Here is a tiny trained network, its code and every weight. The questions are about switching its units off for an input and a target symbol, where a switched-off unit gives its printed mean instead of its output.

import numpy as np


def w(rows, s, z=0):
    codes = np.array(rows[::2]) - 128.0
    scale = np.full(codes.shape[1], s)
    scale[-1] = z or s
    return codes * scale


def f(y):
    return np.maximum(y, 0)


def softmax(a):
    e = np.exp(a - a.max(-1, keepdims=True))
    return e / e.sum(-1, keepdims=True)


def log_softmax(a):
    a = a - a.max(-1, keepdims=True)
    return a - np.log(np.exp(a).sum(-1, keepdims=True))


def net(x, mask):
    ids = ['αγεθλπ'.index(c) for c in x.split()]
    T = len(ids)
    res = E[ids] + P[:T]
    r = res
    for j in range(3):
        rows = slice(3 * j, 3 * j + 3)
        q, k, v = (r @ M[0][rows].T for M in (Q, K, V))
        z = softmax(np.where(np.tri(T) > 0, q @ k.T / 3**0.5, -1e9)) @ v
        o = O[0][rows]
        res = res + np.where(mask[j], z, o[:, -1]) @ o[:, :-1]
    y = f(res @ A[0][:, :-1].T + A[0][:, -1])
    res = res + np.where(mask[3:7], y, B[0][:, -1]) @ B[0][:, :-1]
    return log_softmax(res[-1] @ U[:, :-1].T + U[:, -1])


Q, K, V, O, A, B = {}, {}, {}, {}, {}, {}
E = w([
[183,146,186,129,82],'α',
[7,142,150,124,169],'γ',
[47,141,129,120,114],'ε',
[180,164,149,126,160],'θ',
[124,154,150,104,47],'λ',
[165,143,80,177,234],'π',
],0.015)
P = w([
[171,184,146,220,79],'0',
[126,26,82,58,141],'1',
[180,207,94,45,162],'2',
[93,103,255,131,150],'3',
[159,140,26,204,79],'4',
[121,168,69,85,141],'5',
],0.0097)
Q[0] = w([
[112,168,131,185,84],'head 0',
[243,99,148,96,141],'head 0',
[161,42,149,204,64],'head 0',
[117,60,179,46,133],'head 1',
[103,176,99,110,114],'head 1',
[144,210,110,114,162],'head 1',
[135,142,149,185,148],'head 2',
[153,71,147,4,175],'head 2',
[109,243,123,135,104],'head 2',
],0.02)
K[0] = w([
[113,152,99,159,60],'head 0',
[215,96,189,114,140],'head 0',
[148,129,144,90,4],'head 0',
[118,62,189,195,111],'head 1',
[104,155,79,142,102],'head 1',
[157,121,47,120,127],'head 1',
[120,124,154,82,147],'head 2',
[117,83,127,214,71],'head 2',
[114,178,80,37,95],'head 2',
],0.02)
V[0] = w([
[85,127,179,148,164],'head 0',
[146,143,181,105,135],'head 0',
[104,155,122,87,78],'head 0',
[150,118,156,180,109],'head 1',
[162,121,152,83,163],'head 1',
[123,164,121,183,208],'head 1',
[122,147,3,181,98],'head 2',
[200,133,122,148,170],'head 2',
[108,122,139,149,196],'head 2',
],0.018)
O[0] = w([
[155,169,143,189,114,253],'head 0',
[50,158,116,141,132,90],'head 0',
[166,147,138,104,214,151],'head 0',
[207,135,161,152,83,101],'head 1',
[122,164,113,81,167,87],'head 1',
[116,89,172,55,33,229],'head 1',
[128,245,21,133,205,114],'head 2',
[175,131,211,148,179,46],'head 2',
[109,172,155,90,74,105],'head 2',
],0.011,0.0052)
A[0] = w([
[150,3,102,162,176,1],'neuron 0',
[105,204,179,129,121,122],'neuron 1',
[160,187,149,162,165,139],'neuron 2',
[153,57,59,93,172,200],'neuron 3',
],0.014,0.0045)
B[0] = w([
[233,88,2,39,166,192],'neuron 0',
[198,151,54,137,220,254],'neuron 1',
[68,128,165,77,19,229],'neuron 2',
[49,198,169,212,86,246],'neuron 3',
],0.0096,0.0071)
U = w([
[110,223,241,255,97,198],'α',
[85,116,103,115,167,55],'γ',
[96,180,194,35,171,52],'ε',
[42,67,185,57,82,114],'θ',
[69,78,250,89,208,253],'λ',
[135,73,168,94,136,59],'π',
],0.0051,0.0043)

Each question gives the input, a string of symbols that net reads in full, and the target symbol t.
The units are the heads (3 rows each of Q, K, V and O) and the neurons (one row each of A and B). Each row of codes is followed by its name. A weight is (code - 128) times the scale printed after its matrix; where a second scale follows, it is the last column's (O, A, B and U).
mask holds one flag per unit, heads first, then neurons. A switched-off unit (its flag False) gives its mean, the last column of its rows in O or B, instead of its output. The means were averaged over made-up inputs and are rounded, as every weight is.
A unit's drop is (log p(t) with every unit on - log p(t) with that unit switched off) / (log p(t) with every unit on - log p(t) with every unit switched off).
The circuit of an input: a set's keep is (log p(t) with only the set's units on - log p(t) with every unit switched off) / (log p(t) with every unit on - log p(t) with every unit switched off). Starting from all 7 units, units are removed one at a time, each time the one whose removal leaves the highest keep (on an exact tie, the one counted first), for as long as the keep stays at least 0.8.
circuit, biggest first: the units of the circuit, biggest drop first
unit that matters most: the unit with the biggest drop
top k neurons: the k neurons with the biggest drops, biggest first
heads that matter: for each layer, one digit per head in row order, 1 if its drop is at least 0.15 and else 0, layers parted by /
drop of u: that unit's drop, to one decimal
input ε λ ε, target α: unit that matters most => neuron 3
input γ γ α π γ, target π: circuit, biggest first => [head 2; neuron 0; head 0]
input γ π ε, target θ: heads that matter => 110
input π ε λ ε π θ, target θ: heads that matter => 110
input π ε γ λ π, target θ: heads that matter => 011
input α λ π, target θ: circuit, biggest first => [head 1; head 0]
input γ γ λ γ θ, target γ: circuit, biggest first => [neuron 0; head 2; head 1]
input ε γ θ π π, target λ: circuit, biggest first => [head 2; head 1]
input λ γ λ λ π, target γ: circuit, biggest first => [neuron 0; head 1]
input γ α γ θ ε, target θ: circuit, biggest first => [head 2; head 1]
input γ γ π γ θ, target ε: heads that matter => 011
input γ γ λ θ θ, target γ: circuit, biggest first => [neuron 0; head 2]
input γ γ λ λ λ ε, target α: top 2 neurons => [neuron 3; neuron 1]
input λ θ λ λ λ, target γ: top neuron => [neuron 0]
input γ π γ, target θ: circuit, biggest first => [head 0; head 1]
input γ γ α γ ε, target π: heads that matter => 001
input π γ θ α θ, target λ: heads that matter => 011
input λ γ γ γ λ, target θ: heads that matter => 001
input α θ γ γ γ, target θ: heads that matter => 011
input γ γ λ γ ε, target γ: unit that matters most => neuron 0
input γ γ α, target λ: heads that matter => 101
input π γ θ ε θ, target λ: drop of head 0 => 0.1
input ε π λ α λ, target γ: drop of head 2 => 1.0
input π λ π π π, target ε: drop of head 2 => 1.0
input π γ λ λ π θ, target θ: drop of head 0 => 0.2
